Below is a small trained network, with its code and all its weights. Each question gives an input and a target symbol and asks what happens when units are switched off, that is, made to give their printed mean instead of their output.

import numpy as np


def w(rows, s, z=0):
    codes = np.array(rows[::2]) - 128.0
    scale = np.full(codes.shape[1], s)
    scale[-1] = z or s
    return codes * scale


def f(y):
    return np.maximum(y, 0)


def softmax(a):
    e = np.exp(a - a.max(-1, keepdims=True))
    return e / e.sum(-1, keepdims=True)


def log_softmax(a):
    a = a - a.max(-1, keepdims=True)
    return a - np.log(np.exp(a).sum(-1, keepdims=True))


def net(x, mask):
    ids = ['βδζηλμξτφ'.index(c) for c in x.split()]
    T = len(ids)
    res = E[ids] + P[:T]
    u = 0
    for l in range(2):
        r = res
        for j in range(2):
            rows = slice(3 * j, 3 * j + 3)
            q, k, v = (r @ M[l][rows].T for M in (Q, K, V))
            z = softmax(np.where(np.tri(T) > 0, q @ k.T / 3**0.5, -1e9)) @ v
            o = O[l][rows]
            res = res + np.where(mask[u + j], z, o[:, -1]) @ o[:, :-1]
        u += 2
        y = f(res @ A[l][:, :-1].T + A[l][:, -1])
        res = res + np.where(mask[u : u + 8], y, B[l][:, -1]) @ B[l][:, :-1]
        u += 8
    return log_softmax(res[-1] @ U[:, :-1].T + U[:, -1])


Q, K, V, O, A, B = {}, {}, {}, {}, {}, {}
E = w([
[21,161,155,102],'β',
[37,227,89,144],'δ',
[26,146,125,241],'ζ',
[29,221,115,78],'η',
[37,203,98,196],'λ',
[186,20,165,135],'μ',
[170,52,2,96],'ξ',
[16,149,146,160],'τ',
[185,124,253,211],'φ',
],0.0083)
P = w([
[9,1,245,91],'0',
[122,144,73,236],'1',
[132,173,77,215],'2',
[139,179,87,200],'3',
[144,188,89,186],'4',
[147,197,94,171],'5',
[156,208,87,167],'6',
[157,210,94,160],'7',
[161,218,92,155],'8',
[164,212,95,150],'9',
[167,218,94,148],'10',
[172,217,89,148],'11',
],0.0046)
Q[0] = w([
[151,74,92,40],'0.h0',
[75,192,143,164],'0.h0',
[53,126,80,38],'0.h0',
[89,245,112,194],'0.h1',
[45,155,86,134],'0.h1',
[197,57,162,103],'0.h1',
],0.012)
K[0] = w([
[191,73,80,89],'0.h0',
[17,174,134,130],'0.h0',
[98,108,12,51],'0.h0',
[97,50,229,114],'0.h1',
[14,85,154,58],'0.h1',
[206,175,65,166],'0.h1',
],0.011)
V[0] = w([
[142,78,96,97],'0.h0',
[160,83,103,111],'0.h0',
[101,160,85,94],'0.h0',
[143,55,135,155],'0.h1',
[140,171,33,80],'0.h1',
[164,163,87,254],'0.h1',
],0.0098)
O[0] = w([
[192,154,238,94,59],'0.h0',
[222,151,179,104,59],'0.h0',
[93,141,218,179,128],'0.h0',
[127,3,32,104,156],'0.h1',
[73,175,160,239,2],'0.h1',
[179,162,14,204,118],'0.h1',
],0.006,0.0054)
A[0] = w([
[88,100,100,167,150],'0.n0',
[176,146,95,132,140],'0.n1',
[174,23,215,77,252],'0.n2',
[139,30,140,139,180],'0.n3',
[214,93,81,133,201],'0.n4',
[43,183,27,75,175],'0.n5',
[33,208,208,151,160],'0.n6',
[255,66,67,123,237],'0.n7',
],0.0071,0.0041)
B[0] = w([
[49,105,88,153,183],'0.n0',
[149,185,160,142,155],'0.n1',
[89,147,112,37,162],'0.n2',
[72,136,81,85,165],'0.n3',
[127,194,136,121,193],'0.n4',
[29,21,97,165,254],'0.n5',
[2,141,190,132,199],'0.n6',
[119,210,135,114,220],'0.n7',
],0.0091,0.0068)
Q[1] = w([
[68,75,117,121],'1.h0',
[196,195,148,150],'1.h0',
[61,81,108,112],'1.h0',
[62,121,103,168],'1.h1',
[196,141,160,103],'1.h1',
[2,108,82,153],'1.h1',
],0.0091)
K[1] = w([
[50,130,137,99],'1.h0',
[199,126,123,161],'1.h0',
[45,121,140,88],'1.h0',
[8,16,111,40],'1.h1',
[185,169,146,211],'1.h1',
[49,74,104,3],'1.h1',
],0.007)
V[1] = w([
[141,144,126,25],'1.h0',
[106,182,252,79],'1.h0',
[93,164,254,165],'1.h0',
[134,172,85,254],'1.h1',
[181,233,109,133],'1.h1',
[66,19,100,181],'1.h1',
],0.0071)
O[1] = w([
[173,124,143,37,158],'1.h0',
[231,197,254,132,158],'1.h0',
[152,182,201,230,136],'1.h0',
[51,195,73,233,13],'1.h1',
[27,107,180,147,11],'1.h1',
[189,182,37,136,222],'1.h1',
],0.0069,0.012)
A[1] = w([
[47,99,100,175,252],'1.n0',
[175,69,254,114,57],'1.n1',
[221,119,75,87,177],'1.n2',
[77,170,126,205,181],'1.n3',
[132,234,175,178,210],'1.n4',
[202,152,155,97,138],'1.n5',
[160,143,165,56,234],'1.n6',
[138,202,183,201,123],'1.n7',
],0.0081,0.0039)
B[1] = w([
[28,136,178,205,206],'1.n0',
[138,51,132,254,209],'1.n1',
[188,106,37,149,254],'1.n2',
[108,206,140,107,185],'1.n3',
[132,99,165,35,219],'1.n4',
[175,152,130,191,205],'1.n5',
[126,204,122,156,239],'1.n6',
[114,59,165,31,190],'1.n7',
],0.0078,0.012)
U = w([
[215,189,74,51,192],'β',
[83,201,121,250,85],'δ',
[157,22,129,162,74],'ζ',
[93,31,111,1,88],'η',
[49,216,169,8,253],'λ',
[67,52,164,191,146],'μ',
[167,145,151,246,75],'ξ',
[143,98,212,108,105],'τ',
[104,81,48,173,17],'φ',
],0.0059,0.0034)

Each question gives the input, a string of symbols that net reads in full, and the target symbol t.
The units are the heads (3 rows each of Q, K, V and O) and the neurons (one row each of A and B). Each row of codes is followed by its name. A weight is (code - 128) times the scale printed after its matrix; where a second scale follows, it is the last column's (O, A, B and U).
mask holds one flag per unit, layer by layer, with each layer's heads first. A switched-off unit (its flag False) gives its mean, the last column of its rows in O or B, instead of its output. The means were averaged over made-up inputs and are rounded, as every weight is.
A unit's drop is (log p(t) with every unit on - log p(t) with that unit switched off) / (log p(t) with every unit on - log p(t) with every unit switched off).
The circuit of an input: a set's keep is (log p(t) with only the set's units on - log p(t) with every unit switched off) / (log p(t) with every unit on - log p(t) with every unit switched off). Starting from the 12 units with the biggest drops (on a tie, the unit counted first), units are removed one at a time, each time the one whose removal leaves the highest keep (on an exact tie, the one counted first), for as long as the keep stays at least 0.8.
circuit, biggest first: the units of the circuit, biggest drop first
most important unit: the unit with the biggest drop
k most important neurons: the k neurons with the biggest drops, biggest first
top k neurons in layer l: the k neurons of layer l with the biggest drops, biggest first
heads that matter: for each layer, one digit per head in row order, 1 if its drop is at least 0.15 and else 0, layers parted by /
drop of u: that unit's drop, to one decimal
input λ φ φ φ ζ, target δ: circuit, biggest first	(1.h0 1.h1 1.n0)
input φ τ β φ τ δ τ μ τ, target η: heads that matter	01 / 11
input δ δ δ φ η φ φ η, target λ: circuit, biggest first	(0.h1 0.n6 1.n2)
input τ ξ η φ ζ, target β: circuit, biggest first	(1.h1 0.h1 1.n1 1.n0)
input μ δ λ β β, target ζ: most important neuron	(1.n1)
input φ δ ζ δ, target η: circuit, biggest first	(0.h1 0.n2 0.n5 1.h1)
input ξ φ λ ξ β λ, target μ: heads that matter	10 / 01
input η λ λ λ β, target τ: heads that matter	01 / 10
input φ μ φ η, target η: circuit, biggest first	(0.h1 0.n5 1.h0)
input β φ φ μ τ ξ ξ, target λ: top 4 neurons in layer 0	(0.n5 0.n6 0.n7 0.n0)
input ζ μ ζ ζ μ, target λ: top 2 neurons in layer 1	(1.n1 1.n2)
input μ φ λ ξ ζ λ τ, target ζ: 3 most important neurons	(1.n1 0.n2 0.n5)
input τ λ φ μ φ δ δ φ λ, target β: 3 most important neurons	(0.n2 1.n1 1.n0)
input μ τ δ μ δ, target ζ: most important unit	1.h1
input λ τ λ δ τ δ δ, target δ: 2 most important neurons	(0.n5 1.n0)
input λ ζ μ μ, target λ: 3 most important neurons	(0.n5 0.n7 0.n4)
input φ φ η η φ ζ φ μ δ β, target η: 3 most important neurons	(0.n5 0.n2 0.n3)
input λ δ λ, target δ: heads that matter	00 / 11
input β τ μ δ, target ξ: top 2 neurons in layer 0	(0.n2 0.n6)
input ξ τ λ ζ η ξ φ β ζ τ, target μ: 2 most important neurons	(0.n2 0.n5)
input φ δ φ η μ, target β: most important unit	0.n3
input η ζ φ φ μ ζ, target τ: 2 most important neurons	(1.n7 0.n6)
input μ μ φ λ η δ τ ζ, target ζ: 2 most important neurons	(1.n1 0.n2)
input τ β ζ τ β η λ τ ζ τ, target β: drop of 1.h1	1.6
